Below is a small trained network, with its code and all its weights. Each question gives an input and a target symbol and asks what happens when units are switched off, that is, made to give their printed mean instead of their output.

import numpy as np


def w(rows, s, z=0):
    codes = np.array(rows[::2]) - 128.0
    scale = np.full(codes.shape[1], s)
    scale[-1] = z or s
    return codes * scale


def norm(h):
    return h / np.sqrt((h * h).mean(-1, keepdims=True) + 1e-5)


def f(y):
    return y / 2 * (1 + np.tanh(0.7978845608 * (y + 0.044715 * y**3)))


def softmax(a):
    e = np.exp(a - a.max(-1, keepdims=True))
    return e / e.sum(-1, keepdims=True)


def log_softmax(a):
    a = a - a.max(-1, keepdims=True)
    return a - np.log(np.exp(a).sum(-1, keepdims=True))


def net(x, mask):
    ids = ['ΓΔΞΦΩαβεηθλμπτψ'.index(c) for c in x.split()]
    T = len(ids)
    res = E[ids] + P[:T]
    r = norm(res)
    for j in range(2):
        rows = slice(3 * j, 3 * j + 3)
        q, k, v = (r @ M[0][rows].T for M in (Q, K, V))
        z = softmax(np.where(np.tri(T) > 0, q @ k.T / 3**0.5, -1e9)) @ v
        o = O[0][rows]
        res = res + np.where(mask[j], z, o[:, -1]) @ o[:, :-1]
    y = f(norm(res) @ A[0][:, :-1].T + A[0][:, -1])
    res = res + np.where(mask[2:6], y, B[0][:, -1]) @ B[0][:, :-1]
    return log_softmax(norm(res)[-1] @ U[:, :-1].T + U[:, -1])


Q, K, V, O, A, B = {}, {}, {}, {}, {}, {}
E = w([
[40,142,132,145,168,155],'Γ',
[80,193,69,153,123,124],'Δ',
[128,174,98,97,119,87],'Ξ',
[109,22,209,128,175,132],'Φ',
[63,127,182,250,138,99],'Ω',
[171,44,126,72,93,199],'α',
[40,159,144,85,46,143],'β',
[182,81,137,84,69,227],'ε',
[190,46,153,73,53,212],'η',
[68,80,82,57,66,66],'θ',
[161,177,190,165,155,31],'λ',
[115,97,76,202,143,195],'μ',
[132,34,36,90,99,206],'π',
[121,113,104,229,200,165],'τ',
[108,123,42,130,51,143],'ψ',
],0.017)
P = w([
[128,165,116,171,83,218],'0',
[189,157,94,107,82,224],'1',
[45,90,113,170,90,123],'2',
[223,140,95,107,103,185],'3',
[72,68,113,162,105,76],'4',
[254,126,97,112,124,151],'5',
[64,63,101,137,92,40],'6',
],0.0085)
Q[0] = w([
[113,148,185,208,121,130],'H0',
[202,219,254,101,156,169],'H0',
[53,76,180,124,143,125],'H0',
[115,102,178,70,118,83],'H1',
[121,219,139,26,247,215],'H1',
[86,85,93,174,137,106],'H1',
],0.016)
K[0] = w([
[117,157,182,205,111,137],'H0',
[178,149,236,169,248,86],'H0',
[122,54,161,118,77,100],'H0',
[110,107,230,112,131,110],'H1',
[53,192,230,44,162,181],'H1',
[132,99,46,148,166,100],'H1',
],0.017)
V[0] = w([
[169,106,168,203,12,87],'H0',
[122,138,116,217,246,130],'H0',
[93,185,180,79,89,131],'H0',
[191,129,129,118,67,114],'H1',
[96,153,150,36,36,73],'H1',
[146,71,8,208,102,159],'H1',
],0.011)
O[0] = w([
[74,32,237,113,87,193,254],'H0',
[54,153,52,144,97,236,47],'H0',
[204,112,150,174,92,140,154],'H0',
[96,61,113,74,144,119,184],'H1',
[57,128,71,100,2,201,174],'H1',
[81,113,242,70,173,190,252],'H1',
],0.0071)
A[0] = w([
[163,89,160,113,145,103,253],'N0',
[182,181,64,107,151,100,155],'N1',
[8,125,105,225,133,35,26],'N2',
[156,123,116,69,110,181,164],'N3',
],0.016,0.0038)
B[0] = w([
[116,154,99,143,102,114,255],'N0',
[152,108,228,69,97,139,141],'N1',
[153,87,75,81,113,4,204],'N2',
[142,153,84,154,186,102,217],'N3',
],0.017,0.0076)
U = w([
[201,75,114,135,121,165,182],'Γ',
[149,59,90,123,77,41,83],'Δ',
[150,170,92,143,136,217,218],'Ξ',
[142,145,184,217,13,147,213],'Φ',
[89,52,103,252,149,102,1],'Ω',
[164,76,100,113,197,128,88],'α',
[13,54,196,129,109,185,154],'β',
[151,242,183,69,165,161,8],'ε',
[226,124,187,55,73,142,72],'η',
[109,119,152,223,192,158,58],'θ',
[67,114,101,29,211,132,99],'λ',
[114,155,216,186,167,163,185],'μ',
[127,129,182,167,226,112,166],'π',
[70,151,53,87,34,167,89],'τ',
[199,153,48,105,133,121,90],'ψ',
],0.014,0.0034)

Each question gives the input, a string of symbols that net reads in full, and the target symbol t.
The units are the heads (3 rows each of Q, K, V and O) and the neurons (one row each of A and B). Each row of codes is followed by its name. A weight is (code - 128) times the scale printed after its matrix; where a second scale follows, it is the last column's (O, A, B and U).
mask holds one flag per unit, heads first, then neurons. A switched-off unit (its flag False) gives its mean, the last column of its rows in O or B, instead of its output. The means were averaged over made-up inputs and are rounded, as every weight is.
A unit's drop is (log p(t) with every unit on - log p(t) with that unit switched off) / (log p(t) with every unit on - log p(t) with every unit switched off).
The circuit of an input: a set's keep is (log p(t) with only the set's units on - log p(t) with every unit switched off) / (log p(t) with every unit on - log p(t) with every unit switched off). Starting from all 6 units, units are removed one at a time, each time the one whose removal leaves the highest keep (on an exact tie, the one counted first), for as long as the keep stays at least 0.8.
units of the circuit, in order: the units of the circuit, biggest drop first
most important unit: the unit with the biggest drop
k most important neurons: the k neurons with the biggest drops, biggest first
which heads matter: for each layer, one digit per head in row order, 1 if its drop is at least 0.15 and else 0, layers parted by /
input Ξ β Ξ τ λ, target π: which heads matter	01
input λ Ξ λ Γ Ω, target Δ: which heads matter	00
input λ Ξ β λ ψ ψ π, target β: most important unit	H1
input λ Ξ β, target Δ: which heads matter	01
input Ξ Δ β, target Φ: which heads matter	10
input α Γ Φ τ α, target π: which heads matter	01
input λ τ λ ε, target Ξ: units of the circuit, in order	(H0, N3)
input λ λ μ Γ Ω λ, target Φ: which heads matter	10
input Δ α β, target Φ: 2 most important neurons	(N2, N0)
input λ β Γ, target Δ: which heads matter	00
input α Φ β λ Ξ Φ, target Ω: which heads matter	11
input ε λ β λ ε, target Δ: which heads matter	11
input Ω ψ τ Ξ, target η: which heads matter	10
input λ λ λ θ ψ, target β: which heads matter	01
input λ Ω Δ, target Δ: units of the circuit, in order	(N2)
input λ ψ ψ α α, target β: 2 most important neurons	(N2, N0)
input λ Ξ Ω Ξ Φ ψ Ξ, target β: units of the circuit, in order	(H1, N2)
input λ ψ ψ α, target ψ: units of the circuit, in order	(N3, N0)
input λ ε λ Ξ π, target λ: units of the circuit, in order	(H0, H1)
input Γ ψ Δ ψ μ, target β: 2 most important neurons	(N3, N2)
input ψ τ Δ, target β: units of the circuit, in order	(N3)
input β π ε, target λ: 2 most important neurons	(N3, N0)
